Each row has a class, written after it.
[ -24  170   40  -44  -22  -85  139 -203  106  -44   99  -10   29  178
   52  -52  -90    6   31 -108   89   91  -45  -13  -92   -1 -104   11
  -71   -4   18  -16  -49  -79  184   29 -145  158  -52]
Q252
[ 179    8 -133   48  -25  172   32 -147   40 -155  108 -155  -70   69
  -88  171  244  -16  -27  -74  -47 -184   24 -167  -82  -14 -121 -111
 -200   67  -15  -39  -70  -19  -52   46 -176 -163   67]
Q135
[ 145 -296  -18  116 -199 -294  160 -243  -45    6 -333  326   49  141
 -455  -66 -125 -151  220 -250  402  716 -323   21  284  385 -249  195
  -35  -49   -1 -198   69 -153  166  507  119  260  109]
Q608
[ -13   34   10 -113    6 -115   15 -261  -22  -40   60   46  157   83
   22 -181    7 -155  239  -31  219  121   21  -78   42    7  101  -19
 -249   30   47  -33   35   15    3  114  -83  236  -24]
Q152
[ 170  -13 -172   49    1  126   61 -292   80   52   65  -30   23 -115
  -15   88  130  -57   74 -106   58  -68   86  -13   95 -117   30  -28
 -257   66 -116  -53  -35  -95   53 -160 -166   40  -15]
Q272
[  23  167 -192  -27   40 -111   61 -222   20  -53  105  -92  233  -20
  -60   13  -94 -102  177  -48  123  -42   93  -20   18 -106  154   65
 -548  120 -104  -93   39 -125  149 -283 -195   74  -37]
Q773
[  81 -162  213 -161 -154   92  -28 -309 -150   95 -773  259 -479  141
   -2 -209  383  416 -185  112  119  381  316   54  238   89  -90 -269
  728  235  -86  -77   99   37  -23  204   60  106  343]
Q150
[-148   56  -80  -13   53  -95   72  -10   35  -67  114   39   57   45
   30  -16  -18  -15   76 -111  -30  -57  -25  -93   -4   76 -102   35
   -7  -64   16  -89   80  -56  103  -10 -149   64  -63]
Q515
[ 126 -151 -124  123  -49  166 -111 -210   28  144  -85  -57  -26 -180
  164   92   86   -5    2  -51   82  -27   -8  -69   83  -80  150  -58
   56  -22  -30   92  -23  117 -166  -79   38   90  -50]
Q54
[  -1  109   11   36   28 -232  167   73   27   70  -50   73  -27  182
  -63 -182  -12  -20   44 -242   43  103 -208   35  -31   55  -65  151
  150   -4  -17   19  -19  -75  150 -214    1   19  -99]
Q608
[ 899 -132  339  -63 -301   80 -418   98 -303   62  109  321  472  276
  122  124 -152 -190  202   81 -122  175   -1   35  164  -30 -107  -44
 -106  -25  211 -295   33  293 -116  651   87  177  160]
Q773
[  74  -14   58  109   16   77 -191   80  -70  113  -32   64   69   46
  208  -20    8   27  -35   69   91  104   35   44   56  -32  126 -213
  160  -28   13  -29  -40    7  -97   -4  -16  -65 -138]
Q152
[ -74  -93  -92  -10   21   73  -50 -209   51 -136  111  -80   -7 -125
   30   29  100  -10   17   88  102  -61 -134   41   96  -91  135   43
 -142  -87  -35   52   50  -79 -111  -64 -123  -27 -126]
Q347
[ -29    8 -128   17   -1  -48  153   -1   33   18   29   29    2  -23
   -6   58  -17   62  -80  -36   -2 -114  -45  -79  -22  171  -95  -33
  -26   47  -26  115   26  -39  137  -34  -14  -34   33]
Q131
[  84   39  -21  -47  -61   71   34  -90    4   19   96  -71   96  -45
  213  163   17   46   41  108  -90  -81  -68  -79  -41 -130   -7  -12
 -184   99  129   25    1   80   36  -98   -2   40  -41]
Q150
[   2  180 -189   20  -66   76   17 -191   15  -32   -8  -42   24  -66
   53   76  -51  -47  -36  -32  178  -32   26  -39  -44  -63  239   97
 -229    9  -27  -23   25  -79  122   21 -266   54 -131]
Q272
[   0  107   48   11   38  -45   35  -74   -3   12   81   58  160   52
   70 -130  102   -5  161 -104  114  130  108  -92   77  -39   34  -64
 -282   31  -29  -46   38  -54  113  -23 -124  108 -123]
Q387
[ 193  163  -92  -13 -274  101  -13 -214 -132 -101   67   52  323   40
   80  149   34 -157   -9   34  174  -45    6  -90   11 -122  115 -285
 -368   13  134  -26   96   11  276  197 -180  144   -1]
Q54
[ -73 -240  125   25  -53 -290 -365  188  -47   -3 -154  180  229  288
  149   37 -622  -79 -183  128   60  -85 -245   -6 -225  257  133 -115
  266 -172  200 -247   14  148 -125  425  -50  -97   67]
Q515
[-207  -61  -45 -101  426  105  168  361  251  224  265 -135 -417 -210
  107  218 -597  123 -113 -153 -185 -497 -290  -98 -738 -152  240  714
 -211 -245 -105  -72   80  117  -82 -180 -209  155 -149]
Q773
[ 281 -128 -359  137   22  407 -313 -148 -293 -120  209  -43  237  110
 -151  127 -111 -193  273  238  369  201  162 -240 -114  144  -13 -244
 -759  -64  133 -434  -42    0  -36  450 -345  -34 -265]
Q54
[ -13   -9  119  -37   16  -80   40  -24   37  -19  170  -26   54  110
  258  -39 -165   49  199  -14   -7   -8   39  -73  -64    1 -153  -39
  140  -36  101 -156  102  -79   10   95 -134   70   93]
Q773
[-106  -27   36  199   44  119   78 -212   99  -20   82 -191  -65 -260
  236    6  152   90  -62   20   61 -253   78  -71   39 -119  172  -40
    9 -107 -135  108   88  -13  -59 -175   26    5   97]
Q773
[ 403 -135 -184  144  208  -43  -49  -78 -160  165  152  171   26  272
  388 -228 -494 -104   52 -268  364  286  -28  -16 -338  -82  604  198
 -112   53 -157 -467   45   15 -175  157 -343  302 -169]
Q152
[ -42  207 -605   80 -135   83  430 -486 -338  -99 -101   33  171  120
 -119 -291  164 -109  279  201  469  174 -309  118   39   54  263  190
 -751  234   98 -139 -298  -41   98 -336 -109   23 -309]
Q152
[  56   54  -12   31  -60  -40   69 -309 -180  -78    9  108  122  493
 -184 -303    3 -412   97  -28  256   24 -121   98  -99  191   21 -130
   28   40  103 -237  -48  128  224  221  -88  -47  -41]
Q252
[  24  -18   79   84  -32  154  164  417   23  243 -225  197 -327   38
  188  132   60  290 -554 -260   50  229  176 -186 -196   44  125 -136
  289  171   19   31   60   75   78   92   43  -71 -100]
Q150
[ 184  -25 -113  -76  -52  196  -80  -93    7 -102  151 -148   13 -143
   -1  239  139  -39  143   81 -145 -117   -7  -46   42 -210  -55  -87
 -283   50   13   -5   58  -85    9    3 -164  -32   37]
Q608
[ -58   21  195  -96  101  -54  -24  -80  117   72  188  -75   -3   -3
  207  -19  -29  -20  120 -114   45   77  130  -67  -22 -213  -37   62
  -48   -8  -18   10   43   38  -48   60  -65  268  -27]
Q347
[ 333  234 -120   99 -233  -63 -222  467 -294  233 -453  105  -42  214
 -201 -512  -18 -248  138 -215  177  373   60  115  -63  118  435 -201
  235  405   -2  146 -306  124  133  167  509 -136  203]
Q773
[ 131  166  -49  -18  -78  179  -57 -274 -156 -102  -23  -59   38  182
  -13 -190   61   21  304  144  187  141   27  -45  -53  -57  144 -191
 -228   41   45  -39   21  -41  105   76  -66   15   38]
Q387
[  61  -79  -27   30   69   -5  -83  -16   76  -60  111  -93  -98   56
  -98   49   63   -6  -88 -123   34  -52 -136  -68 -109   17  -13   25
  101 -102  -39   38   -7  -32  -75   82  -54 -148  -29]
Q387
[-119   87  217  -55   31  -81 -100   90   54 -114   70  -13   18  167
    6 -189    0   60  204  -39 -129  -99   71   47  108   74 -144  -51
  311  -90   17   -1   13  -10   78  -85   94 -148  211]
Q131
[ -13  368 -318   99  -76  411  182 -154 -253  -65  -64 -140   28 -424
  205  329  206  421 -402  374  -87 -627  468 -193  -69 -200  182 -240
 -452   -3 -169  194   48  -23  304  -97 -205   10  256]
Q252
[  20   40   66  209   -9  159   84 -136  -16  -19   71   41  119   62
  181   55   -1   98  -42  -13   81 -105   40  -15   60 -147  172 -225
 -154 -122  -74  -89   72  -84   37 -148  -81  -79   75]
Q773
[  66   88  -65   16  -71  -42  136 -129  -23  -32   64    2   97   56
   37  -26   33  -82  173   15  125  -26  -19    0   10  -15   69    9
 -241  106    7 -100   64  -20   37  -76  -52   36   31]
Q150
[ 220  -48   31  196 -124   17  209 -343   11  165  -16   42   37  -87
  257  -20   37  -46  -43  -83  199  -76    3  -38   17  -40  165  -58
  -69    6  -31   79  -58   78   -9   -2   68  186   83]
Q272
[ -88  148  -50  -40   68 -228  174 -272  121  -93  181  -85   29   68
  178 -164  -45 -134  287 -194   85 -143  -29  -55  -75  -44  166  163
 -209   88  -66 -120   16  -90   81 -154 -207  148    9]
Q54
[ 862  139  -34  197 -302   39 -412  -22 -165  210 -178   10   73  246
   61  182    4 -198 -177 -231 -272 -158   18 -128 -212 -275  296 -237
  254  132   35   29 -132  247   29  175  226 -228  395]
Q272
[   7   54 -118   80  114  117  -49   -3  -58  -32  139  -82  -37  -16
   83   28   51   23   57  -14   46 -119  189  -71  -86   -5  181  -25
 -352   22 -112  -55    5  -44  -74   41 -289   -5 -156]
Q347
[ 180   42  -12   25 -106  116  -42 -185   38  -64   40   26  114  -25
  -23   23  111 -138   13  -80   96   22   64  -40  122  -73   61  -65
 -233   33  -44  -74   -6   -8   22  173 -119   45   -6]
Q252
[  -4   56  -50 -104  -29  -52   91 -176   84  -69   61  -73   14  -46
   -3    7   60  -54  259  -68  -20 -105  -53  -89   -9  -37 -125  -80
 -158   97   31  -54    6  -76   87  -73  -52   50   48]
Q773
[  32   -9  105  -78   54  163 -258  106   40  -96   69  -57  -85   90
  -63   19   16   52  -21   18 -164   12 -116   59  -67  -63   18  -30
   60  -77   37  -32  -32  -33  -36  119  -97 -148 -125]
Q150
[  65   39 -218   15 -142  147  -45  -66 -104  -75   11   45  132   -3
  123  104  177   49  113  193   42  -86   60  -88  138   33  -15 -246
 -258  112   85    0    8   16   43  -29  -55  -25   52]
Q150
[-164 -254  416  138  246  117  213 -688  253 -236  550 -219  -64 -130
  351 -139   32   85 -190   95   62 -286 -100  125    7 -111   -6  141
   48 -328 -138 -374  103  -90 -448  -57 -223   96 -273]
Q131
[-265 -248 -344  -38   83   86  -21  233  -57   21 -256  -23 -260  -40
 -329  -48  242  -79  255   60  -71 -136  176  -27  254  388 -306  190
   60  224  124 -140 -382  146 -304 -225  103 -432   41]
Q252
[  78   27  -51   82   58 -115  -15  104   18   80 -190   38  -93  100
  -32 -238  210   -9   84 -117  -29   82  -16    1   18  135  -85 -146
  293  140  -40   25 -130  -74   68 -276   49 -153  -38]
Q135
[-182  -26  178  -55  198 -529  440 -377    8  234  101  -15  241    2
  522 -497 -526 -284  294 -169  136 -332  -27 -136 -289   98  121  -54
  202   55  117  -66  124  100  147 -304  -27  769   66]
Q152
[ -85  109 -175   42 -111   76   27   91  -70 -105  -40  -17   96  -33
   -1  125  151  103  -11   69  -63 -105   66 -101  120   19  -79   11
 -110   21   26  108   27   66   35  -48    8 -185   69]
Q135
[ 136   95  118   19  -81   63  -98   88  -41  -10   31  -69   51   24
  -37  -26  152   46  131    1  -84   69    5    4   93 -115 -120  -97
  144  -22   51   90   55   -6   46 -126  147  -63   56]
Q135
[ 500 -308 -647  470  -75  346 -144 -339 -358  148  -68  237 -101  230
  -24  -70 -172  -16   12  109  349  112 -138 -139 -155  310  353  -73
  -92 -214   14 -232  164  -79   -1  211 -302 -144  -23]
Q272
[-224  151 -317  425   96  183  403 -553 -135 -244   64 -218 -126 -230
 -116 -134  491   39 -239  185  329   42 -109   -7   32  -73  211   60
 -589  -63 -209  -47 -146 -282  201 -231 -151 -311 -360]
Q515
[ 496 -279 -133  430 -236  362  -46  292   53  149 -138   -6 -433 -433
   69  156  129  233 -325   45   23 -135 -367  173  -67  -14   16  -19
  155  -35 -118  -31 -291  -61 -296  -84  237 -460 -104]
Q131
[   9  121  -75   73   -6  -37  174 -248  -26  -48  113   48  125   50
  119   67  -15  -56   75  -24  177  -38   26  -67  -54    9   29   46
 -291  -62   14 -128   12  -25  236  -16 -235   77  -64]
Q387
[  36  -17   47   16  -20   59   86 -291   37 -109  161  -25  132  -65
  223    7  289   61   30   20   44 -114  170  -40  180  -76  -37  -96
 -237   53  -72  -70   21   16   14  -83 -118  116   33]
Q773
[ -96  -23   31    9   89  -84   96  -72   85   22   38  -88  -62   10
  102 -154   76   32   69  -76  -23 -100 -154   60  -26   -3   38   23
  292   -4  -35  107    9  -38   15 -271   46    3   23]
Q152
[ -80   51  -42   27    0   62  -70   39   55 -132   54  -95   27  -47
 -112  -17  103  -14   68   78  -50 -140  -66  -80   50   63 -115  -21
  -85  -60   15   77  -48  -29    8  -26   61 -157   49]
Q152
[-224  -15   82   49  165  210   -7 -546 -125 -422  392 -171   77  183
 -399 -195   65 -164  470  109   61 -376  203    3    6  337 -114  -26
 -632 -106  -65 -493   84   55  313  214 -171 -289  -13]
Q152
[ 214 -317 -158  307   17   75 -130 -204  -44  439 -501  217  -35  -55
  177 -545  176  106   -3  -83  283  326   56 -119  176  245  417 -248
  188  197 -188  136   65  102 -165 -103  216  167  -37]
Q608
[ 211 -102 -198   51 -156  126  -67 -176 -126  -56   48   37  140   47
   72   67   32  -55  138  156  167   54    7  -84   51   15  114 -137
 -294   75  107 -123   99    2  -50  171 -114  -85   65]
Q150
[  80  164  -61  149  -43   36   41 -119  -56   75   25   59   92  -77
  226   28   -4   -8  -58  -32  138   53  125 -170    8  -62  107  -67
 -318   -2  -44   43    6  -15  175  116 -135  254  -97]
Q387
[  16  145   70   30   35  -92  -31  232   83   12   15  -92   58   -8
  -87  -18  -21   23    5 -143 -127  -14  -59  -29 -140  -17  -67   15
  -56    8  -32   96  -63  -18  123 -142   65  -28 -101]
Q347
[ -53   48  -14   43  -46 -107   58   -8   30  -16  137   51  122   53
  130   89 -152  -24  184  -69  137   90  -63  -32   25   11  -23   86
 -158  -32   39 -121  122  -29   58    3 -108  116  -87]
Q135
[ 185   68  -93   41  -68    6  170 -168   74  107   79   18    7  -65
  189  124   91   82  -36  -54    4  -27    5  -34  -18 -188   23   46
 -257  120  -34   -6  -95  -62   77 -151  -72   67   78]
Q387
[  16  -79  109 -124  -48  -61 -225  100   40  -79   10  -62  114  136
  -62  -78   53   40  235   83   -5  -12 -134   63  123   13 -128 -121
  311   -7   98   60  -61   23  -86  -54  260 -208  230]
Q272
[-270   49   20   28  117   44  101  -56  165 -131  124 -221 -227  -67
   17  -46   60  118  -29   -7 -153 -238  -76  -16 -121    3  -43  183
   37  -82  -36   63  -43  -35  -29 -150  -33 -165  -30]
Q150
[ 347  -26  320 -243 -335 -145  234 -604  -50 -151  329  207  573  195
  316  -58 -230  -10  450  253  547  -53 -102  -37  214  -67  -83   31
 -579   40  167 -340  263  216  -39  233  124  512  351]
Q515
[  10  -19  -80   72   66   25  -29   52   43  -95   98  -54  -31   32
   18   55  -45   19  -61  -23 -121 -240 -120  -46 -128  102   -6  -22
  125 -100  -45   21   -7  -29   -4   34  -60 -154   71]
Q152
[-124  426  -95    3  -32 -147  437  108  270  167  217  -78  272 -189
   46  327 -393  -72  120  -10 -256 -637 -132 -119 -332 -193 -248  129
 -653   50   91 -163  -85 -271  501 -304 -181   80  333]
Q773
[  95  162 -125   68  -62  101   84 -161  -80   29  -83   -2   79   24
  -11  -27   34  -38   64  -25  121   25   91  -74   44   -7  142   68
 -350  129  -33  -49  -57   52   80  -57  -63  106  -29]
Q515
[ 584 -287 -212  110 -349  196  376 -249 -110  -22  -60  257  -60  114
  -50  187  -89 -173  -77    8  270  110  -55 -144 -200   80 -173  -37
 -562  238   50 -553   35  -85  -39  776 -339   96  295]
Q272
[-252   46  -15   55  147  -62  -55  189   84   41  -17  -86 -194  -66
   54 -122  -66   44   25  -73 -185   -9  -55  -24  -60   22  -69  -24
  347  -73  -39  104   -9  -93  -39 -135   34  -89 -172]
Q252
[ 127   43  -51   80   27  -39  -35 -105   21  -70   86   -1   32  -44
  -11    9  134  -18  -76  -22   20 -171 -129  -87  -25   69    5 -109
  -39  -94  -49   71  -10  -48  104  -87  -24  -68  -69]
Q131
[ -16    0  -42   17  -80   24    1  -48   15 -116   59  -42   10  -31
   55   37  103   21  -75   94  -13 -205 -104  -34    6   86 -153 -127
  182  -89   44  103   81  -26   25   50  -58  -57   -6]
Q347
[  -2  -35  -35   15  -15  -42   76 -137  -24  -64  151  -12  188  -18
   97  130  -79  -34   23   53   24 -200   59 -108   52   59 -136 -110
 -166  -75   59  -42   32  -39   62  102 -129  110  129]
Q608
[   9 -103  -39   26   72   -9  113  -99   97   45   88   35 -164   83
   19  105  -54    9   26 -104  -22  -77 -206  -83  -98   31 -115   62
  177 -157   30  -14   43  -66  -70  -35  -66  -40    2]
Q54
[ -59   77  -47  -73  -84   63   14   55  -29 -226   74   55   82  179
 -203   10  143  -12  152    6  -12  159  -32  -41  108   98 -182    3
 -228    4   84  -16  -53  -38  181  210  -23 -144   56]
Q252
[ -74  132  118   46   40   43  -25   55  -36   12  -54   75   63   68
   32    1   20  -77  -56  -47   31  -29  -71  -13   34   17   79  -56
  186 -154   60   35  -33   26  103  -12   24    7  -76]
Q773
[ -19  145  -19  -78  -13 -125  -19  109   55  -26   -9  -34   29  163
  -32 -109  -21  -52   57 -133  -17    0    8   37  -20   34   -2   71
   57  115  -11   28 -100  -47   48    5  -91  -19   66]
Q387
[  50 -353 -148  164   93  174  -58 -310   14  -51  261   36 -240 -152
  112  -66 -427   30  -80 -147  148 -302   22   13 -168  131  380  -38
 -230 -144 -268 -320   86    4 -296  343 -106  225   11]
Q54
[ -39  -18   37   -6   35  116   94 -233  -39  -72   16  -67   28  -64
  173  -18  128  137   66   66   77 -140  248  -96   80  -34    8 -183
  -77   39  -68  -35   45   25   -1  -49  -40   67  165]
Q773
[-502  -23  245 -125  292   -5  347 -289  239  425 -234  -77 -451 -108
  358 -452    8  189  290   21  150   66   -8   21 -257  -76  -71  344
  524  -39  -12  -12   18  173 -280 -295   12  328 -194]
Q152
[ -31 -244  -79 -109   33  -87  123   57  291  -39  199   81 -351 -226
  105   65  321  -57   98 -187  136  656 -444  169   65 -313   85  574
  -16  -70   42  -54 -132 -218 -251  -29  -85  116 -294]
Q515
[ 235 -130   41  614 -152    1  303  288  -48  334 -248    1 -128 -250
   65  234 -167  148 -226 -141 -108  177   -8  -82  -88   49 -119  100
  212 -133  -23  142  -14  -72  140  -43  306 -226  216]
Q347
[ 156   92  -18  -57 -213   61  135 -270  -81  -75   -9   79  305   99
   46  118  110  -49   96   95  134  -72   93  -92  157  -91  -73 -270
 -321  132   51  -70   74   49  116   75  -26   91  250]
Q515
[  76  -16 -241  102  -63  182  -69    1 -102   67  -35   10   59   21
 -109   90   19  -67   98   21   70  141  -67  -47    9   -8   81 -122
 -225    7   38   34  -20  -14  -12   81  -26  -70  -81]
Q515
[   8   -5  -53  -37    1   30   47  -31   98  -17  -45    5  -27   19
  -60   27   58   36  -60  -99 -121  -43 -139  -24  -30  -48  -36    2
   -7   30  -22   58   -7  -49   38 -103  -51    8   -8]
Q347
